Below is a small trained network, with its code and all its weights. Each question gives an input and a class and asks what happens when units are switched off, that is, made to give their printed mean instead of their output.

import numpy as np


def w(rows, s, z=0):
    codes = np.array(rows[::2]) - 128.0
    scale = np.full(codes.shape[1], s)
    scale[-1] = z or s
    return codes * scale


def f(y):
    return y / 2 * (1 + np.tanh(0.7978845608 * (y + 0.044715 * y**3)))


def log_softmax(a):
    a = a - a.max(-1, keepdims=True)
    return a - np.log(np.exp(a).sum(-1, keepdims=True))


def net(x, mask):
    res = np.array(x, float).reshape(1, 8) / 4 @ E
    y = f(res @ A[0][:, :-1].T + A[0][:, -1])
    res = res + np.where(mask, y, B[0][:, -1]) @ B[0][:, :-1]
    return log_softmax(res[-1] @ U[:, :-1].T + U[:, -1])


A, B = {}, {}
E = w([
[124,121,136,118,128,128,128,133,126],'x0',
[74,27,126,189,207,213,29,3,193],'x1',
[107,161,3,2,104,213,204,66,192],'x2',
[107,167,248,72,52,30,128,25,241],'x3',
[233,68,189,180,27,249,156,187,211],'x4',
[132,120,129,123,138,126,134,131,135],'x5',
[130,119,119,126,122,120,124,131,131],'x6',
[131,126,141,128,145,130,143,126,130],'x7',
],0.0053)
A[0] = w([
[145,65,50,143,168,182,135,201,67,97],'N1',
[181,213,120,82,75,66,171,214,91,102],'N2',
[18,175,43,96,226,11,97,75,52,81],'N3',
[96,163,44,41,116,194,192,75,154,44],'N4',
[91,67,91,169,190,202,53,27,195,121],'N5',
[135,158,190,101,61,66,120,65,201,121],'N6',
[121,148,32,24,131,210,183,111,192,56],'N7',
[73,40,107,172,156,170,67,41,168,107],'N8',
[123,110,228,208,191,60,68,200,85,51],'N9',
[159,215,127,85,80,70,202,214,93,133],'N10',
[136,93,59,148,144,195,118,203,78,108],'N11',
[109,173,184,99,39,60,96,45,241,126],'N12',
[179,65,50,153,168,171,152,166,48,49],'N13',
[153,117,29,174,208,235,140,193,57,105],'N14',
[175,131,223,242,150,61,44,168,57,29],'N15',
[114,171,16,51,113,184,209,84,177,59],'N16',
[146,103,103,114,179,152,131,180,117,54],'N17',
[209,43,165,152,17,237,156,157,179,7],'N18',
[138,143,179,55,66,84,136,57,205,99],'N19',
[138,152,240,90,68,73,148,44,211,143],'N20',
[197,96,157,169,47,225,143,188,197,49],'N21',
[119,72,156,167,202,180,19,38,151,113],'N22',
[82,67,99,177,187,172,46,64,210,107],'N23',
[120,152,18,14,110,217,181,90,190,37],'N24',
[155,196,104,122,80,64,200,208,109,162],'N25',
[199,74,203,150,42,200,163,162,207,56],'N26',
[168,132,34,162,186,206,138,213,65,115],'N27',
[26,182,97,73,200,2,102,70,35,57],'N28',
],0.0051,0.0014)
B[0] = w([
[72,83,76,159,150,85,128,50,104,201],'N1',
[107,76,141,58,95,170,176,201,86,230],'N2',
[167,224,64,145,196,237,122,200,253,242],'N3',
[229,158,212,183,68,64,69,142,138,202],'N4',
[98,71,184,73,21,221,188,216,87,225],'N5',
[42,79,53,171,154,81,161,66,105,212],'N6',
[207,131,196,185,67,53,45,118,136,215],'N7',
[113,82,179,65,90,192,194,200,104,204],'N8',
[224,127,218,185,77,89,23,123,128,214],'N9',
[95,74,165,49,54,212,214,191,62,238],'N10',
[75,107,78,158,165,86,128,79,98,194],'N11',
[70,69,51,160,165,83,161,70,97,242],'N12',
[113,89,74,152,166,74,141,74,95,191],'N13',
[62,100,70,170,163,50,152,26,74,236],'N14',
[187,114,201,158,69,71,45,133,142,229],'N15',
[195,128,205,136,92,75,34,135,108,217],'N16',
[111,110,111,150,137,115,121,105,115,139],'N17',
[126,208,59,143,194,199,122,167,210,255],'N18',
[86,71,100,183,152,90,121,57,99,209],'N19',
[53,83,59,161,166,54,168,42,60,245],'N20',
[146,217,42,153,224,174,133,179,218,241],'N21',
[126,76,177,37,76,191,166,184,81,216],'N22',
[96,75,172,49,70,201,186,199,91,209],'N23',
[200,133,199,172,57,89,43,116,126,229],'N24',
[108,79,209,12,73,202,194,193,67,222],'N25',
[135,223,52,156,206,157,138,153,219,246],'N26',
[60,86,102,133,159,67,144,54,94,226],'N27',
[153,235,77,164,203,213,126,170,220,236],'N28',
],0.0056,0.0051)
U = w([
[106,90,167,23,61,202,230,192,72,147],'0',
[53,98,59,166,173,58,167,9,83,195],'1',
[163,246,63,144,211,210,126,173,234,2],'2',
[242,135,211,164,62,72,1,116,116,145],'3',
],0.0079,0.00083)

Each question gives the input, the list of numbers given to net, and the class t.
The units are the neurons (one row each of A and B). Each row of codes is followed by its name. A weight is (code - 128) times the scale printed after its matrix; where a second scale follows, it is the last column's (A, B and U).
mask holds one flag per neuron, in row order. A switched-off neuron (its flag False) gives its mean, the last column of its row in B, instead of its output. The means were averaged over made-up inputs and are rounded, as every weight is.
A unit's drop is (log p(t) with every unit on - log p(t) with that unit switched off) / (log p(t) with every unit on - log p(t) with every unit switched off).
The circuit of an input: a set's keep is (log p(t) with only the set's units on - log p(t) with every unit switched off) / (log p(t) with every unit on - log p(t) with every unit switched off). Starting from the 12 units with the biggest drops (on a tie, the unit counted first), units are removed one at a time, each time the one whose removal leaves the highest keep (on an exact tie, the one counted first), for as long as the keep stays at least 0.8.
units of the circuit, in order: the units of the circuit, biggest drop first
k most important neurons: the k neurons with the biggest drops, biggest first
drop of u: that unit's drop, to one decimal
input [6,-4,-5,-2,1,-2,-1,8], class 3: units of the circuit, in order : (N9)
input [-7,-5,8,-8,7,3,1,4], class 1: units of the circuit, in order : (N14; N27)
input [-8,-4,-8,-7,8,6,5,-8], class 2: 2 most important neurons : (N21; N18)
input [-3,-3,-8,8,3,-6,-1,8], class 1: 3 most important neurons : (N20; N6; N12)
input [7,-6,5,-1,-8,-8,-1,7], class 2: 2 most important neurons : (N3; N28)
input [7,8,8,6,-1,-3,-7,5], class 0: 4 most important neurons : (N5; N23; N8; N22)
input [1,6,-2,-6,5,8,8,2], class 0: 3 most important neurons : (N5; N23; N22)
input [4,7,8,6,6,-3,2,-4], class 3: 2 most important neurons : (N24; N7)
input [8,-6,3,6,8,7,-1,4], class 2: 3 most important neurons : (N26; N21; N18)
input [-3,1,-6,-1,-4,5,3,2], class 3: 2 most important neurons : (N9; N15)
input [-2,-2,-2,-5,-6,5,-3,6], class 2: 2 most important neurons : (N3; N28)
input [-3,8,4,5,-8,-2,5,-6], class 0: 2 most important neurons : (N5; N23)
input [1,6,-3,-1,-6,0,-7,-1], class 0: drop of N5 : 0.3
input [-1,7,-6,-4,-6,2,-1,2], class 0: drop of N22 : 0.2
input [3,6,-1,5,-2,3,-3,4], class 0: drop of N22 : 0.1
input [-6,8,1,-4,6,-7,4,7], class 0: units of the circuit, in order : (N5)
